Below is a small trained network, with its code and all its weights. Each question gives an input and a class and asks what happens when units are switched off, that is, made to give their printed mean instead of their output.

import numpy as np


def w(rows, s, z=0):
    codes = np.array(rows[::2]) - 128.0
    scale = np.full(codes.shape[1], s)
    scale[-1] = z or s
    return codes * scale


def norm(h):
    return h / np.sqrt((h * h).mean(-1, keepdims=True) + 1e-5)


def f(y):
    return np.maximum(y, 0)


def log_softmax(a):
    a = a - a.max(-1, keepdims=True)
    return a - np.log(np.exp(a).sum(-1, keepdims=True))


def net(x, mask):
    res = np.array(x, float).reshape(1, 5) / 4 @ E
    u = 0
    for l in range(3):
        y = f(norm(res) @ A[l][:, :-1].T + A[l][:, -1])
        res = res + np.where(mask[u : u + 7], y, B[l][:, -1]) @ B[l][:, :-1]
        u += 7
    return log_softmax(norm(res)[-1] @ U[:, :-1].T + U[:, -1])


A, B = {}, {}
E = w([
[160,125,84,153,88,149,187,125,196,238,127],'x0',
[101,173,95,96,97,103,117,128,183,117,134],'x1',
[187,253,156,114,166,160,109,119,103,164,130],'x2',
[137,152,141,103,98,64,207,70,100,116,70],'x3',
[89,156,152,182,119,181,127,120,157,108,74],'x4',
],0.005)
A[0] = w([
[69,175,73,50,81,91,100,122,196,132,155,60],'0.n0',
[151,126,172,108,106,97,150,83,181,170,72,73],'0.n1',
[180,128,126,31,132,136,163,122,88,174,242,64],'0.n2',
[200,1,233,172,208,184,180,133,60,180,121,18],'0.n3',
[148,94,67,90,139,80,174,170,77,151,203,1],'0.n4',
[152,72,127,58,150,209,54,153,154,137,201,52],'0.n5',
[130,146,42,136,109,121,179,173,169,203,152,13],'0.n6',
],0.0048,0.0038)
B[0] = w([
[93,184,57,137,145,115,137,102,93,102,147,188],'0.n0',
[85,121,159,141,131,142,79,170,72,151,144,185],'0.n1',
[150,111,138,183,145,102,131,82,166,95,78,231],'0.n2',
[33,200,2,103,138,117,145,106,104,115,134,254],'0.n3',
[128,109,150,177,144,78,104,64,162,119,66,179],'0.n4',
[130,142,149,145,99,83,92,188,142,180,84,240],'0.n5',
[91,85,166,93,190,155,127,94,122,150,154,197],'0.n6',
],0.008,0.003)
A[1] = w([
[134,145,87,117,109,163,179,110,150,157,121,97],'1.n0',
[113,146,147,191,101,216,125,118,158,86,87,11],'1.n1',
[127,94,175,55,114,132,78,177,103,43,153,125],'1.n2',
[85,157,136,105,137,117,88,113,115,87,153,92],'1.n3',
[115,2,117,105,94,136,122,146,123,113,129,79],'1.n4',
[136,126,156,73,86,94,202,89,108,138,85,7],'1.n5',
[113,164,76,110,99,105,82,135,192,112,178,23],'1.n6',
],0.0068,0.002)
B[1] = w([
[95,75,144,71,185,143,134,92,88,90,117,201],'1.n0',
[141,118,137,202,145,52,119,83,179,110,69,194],'1.n1',
[160,63,167,78,152,148,185,162,128,185,108,232],'1.n2',
[97,91,102,82,155,119,120,49,125,147,133,232],'1.n3',
[205,195,96,111,82,166,156,126,152,102,147,254],'1.n4',
[91,137,170,152,103,122,65,253,95,167,133,221],'1.n5',
[91,143,99,142,123,127,139,132,54,121,131,204],'1.n6',
],0.0078,0.0034)
A[2] = w([
[125,82,67,144,26,89,180,143,108,31,140,148],'2.n0',
[101,165,199,153,70,59,192,157,43,122,153,7],'2.n1',
[114,103,130,169,101,174,198,119,166,235,178,84],'2.n2',
[122,83,106,203,170,176,30,253,175,154,206,53],'2.n3',
[148,176,231,93,173,126,97,89,107,130,114,141],'2.n4',
[242,93,94,92,150,7,95,127,102,132,200,138],'2.n5',
[247,220,109,136,139,152,108,120,86,127,133,129],'2.n6',
],0.0055,0.0021)
B[2] = w([
[191,188,120,139,144,226,108,134,172,172,212,254],'2.n0',
[131,186,106,135,86,111,29,161,118,177,94,195],'2.n1',
[160,40,234,2,210,110,113,115,50,41,114,204],'2.n2',
[122,207,151,101,30,63,94,181,51,158,73,232],'2.n3',
[150,48,104,114,114,151,127,155,192,168,190,240],'2.n4',
[64,132,178,230,146,187,146,82,190,103,25,243],'2.n5',
[155,92,46,120,32,212,206,154,180,48,208,198],'2.n6',
],0.0063,0.0038)
U = w([
[107,185,164,118,44,118,52,221,61,180,77,163],'0',
[121,47,197,27,201,154,143,105,97,127,122,174],'1',
[44,200,2,124,142,153,139,90,78,115,149,145],'2',
[212,145,102,126,64,229,151,158,214,114,211,145],'3',
[117,132,166,253,148,113,118,80,195,111,49,153],'4',
[128,126,132,139,123,92,124,112,109,127,157,94],'5',
[164,135,155,180,117,61,168,144,82,70,202,20],'6',
[155,146,171,167,113,49,206,162,108,80,196,4],'7',
],0.0096,0.0046)

Each question gives the input, the list of numbers given to net, and the class t.
The units are the neurons (one row each of A and B). Each row of codes is followed by its name. A weight is (code - 128) times the scale printed after its matrix; where a second scale follows, it is the last column's (A, B and U).
mask holds one flag per neuron, layer by layer. A switched-off neuron (its flag False) gives its mean, the last column of its row in B, instead of its output. The means were averaged over made-up inputs and are rounded, as every weight is.
A unit's drop is (log p(t) with every unit on - log p(t) with that unit switched off) / (log p(t) with every unit on - log p(t) with every unit switched off).
The circuit of an input: a set's keep is (log p(t) with only the set's units on - log p(t) with every unit switched off) / (log p(t) with every unit on - log p(t) with every unit switched off). Starting from the 12 units with the biggest drops (on a tie, the unit counted first), units are removed one at a time, each time the one whose removal leaves the highest keep (on an exact tie, the one counted first), for as long as the keep stays at least 0.8.
units of the circuit, in order: the units of the circuit, biggest drop first
most important unit: the unit with the biggest drop
top k neurons: the k neurons with the biggest drops, biggest first
top k neurons in layer l: the k neurons of layer l with the biggest drops, biggest first
input [-5,2,-8,-5,1], class 3: units of the circuit, in order -> [1.n4]
input [6,5,-6,-4,-7], class 4: top 2 neurons in layer 2 -> [2.n5 2.n6]
input [7,3,7,2,-8], class 4: top 3 neurons -> [0.n2 2.n5 1.n4]
input [-3,4,-8,1,-3], class 3: top 3 neurons -> [2.n0 0.n3 1.n4]
input [2,6,-8,1,-6], class 3: top 3 neurons -> [2.n0 0.n3 1.n4]
input [6,4,6,0,-6], class 1: top 3 neurons -> [0.n6 1.n4 0.n3]
input [-4,-7,5,8,1], class 0: top 2 neurons -> [1.n5 2.n1]
input [-4,-6,-5,6,-4], class 0: top 3 neurons -> [1.n5 2.n1 0.n0]
input [4,5,-3,8,-3], class 0: top 2 neurons -> [1.n5 0.n3]
input [3,-5,7,5,7], class 3: top 2 neurons in layer 1 -> [1.n3 1.n6]
input [4,7,-7,-5,0], class 2: top 4 neurons -> [0.n0 1.n6 2.n4 2.n6]
input [7,7,-1,-2,-6], class 1: top 3 neurons -> [0.n6 0.n3 2.n2]
input [-7,2,-6,-7,-8], class 4: top 2 neurons -> [2.n5 1.n5]
input [5,1,-2,6,-2], class 0: units of the circuit, in order -> [1.n5]
input [4,-5,8,6,2], class 3: top 3 neurons -> [2.n6 2.n4 2.n3]
input [8,1,-6,-6,-5], class 1: top 2 neurons -> [2.n2 0.n6]
input [8,8,-4,8,-5], class 0: top 3 neurons in layer 1 -> [1.n5 1.n3 1.n2]
input [5,-1,3,-4,-5], class 1: top 2 neurons in layer 0 -> [0.n6 0.n0]
input [-6,-7,3,3,-3], class 2: top 3 neurons in layer 0 -> [0.n3 0.n6 0.n1]
input [7,-3,-8,-8,4], class 0: most important unit -> 2.n3
input [8,-5,-1,-7,0], class 1: top 2 neurons in layer 1 -> [1.n5 1.n0]
input [4,-8,-8,-4,-2], class 2: top 2 neurons in layer 2 -> [2.n4 2.n6]
input [4,-7,-7,-1,-1], class 2: top 2 neurons in layer 2 -> [2.n4 2.n6]
input [5,3,4,1,-3], class 1: top 2 neurons in layer 0 -> [0.n6 0.n3]
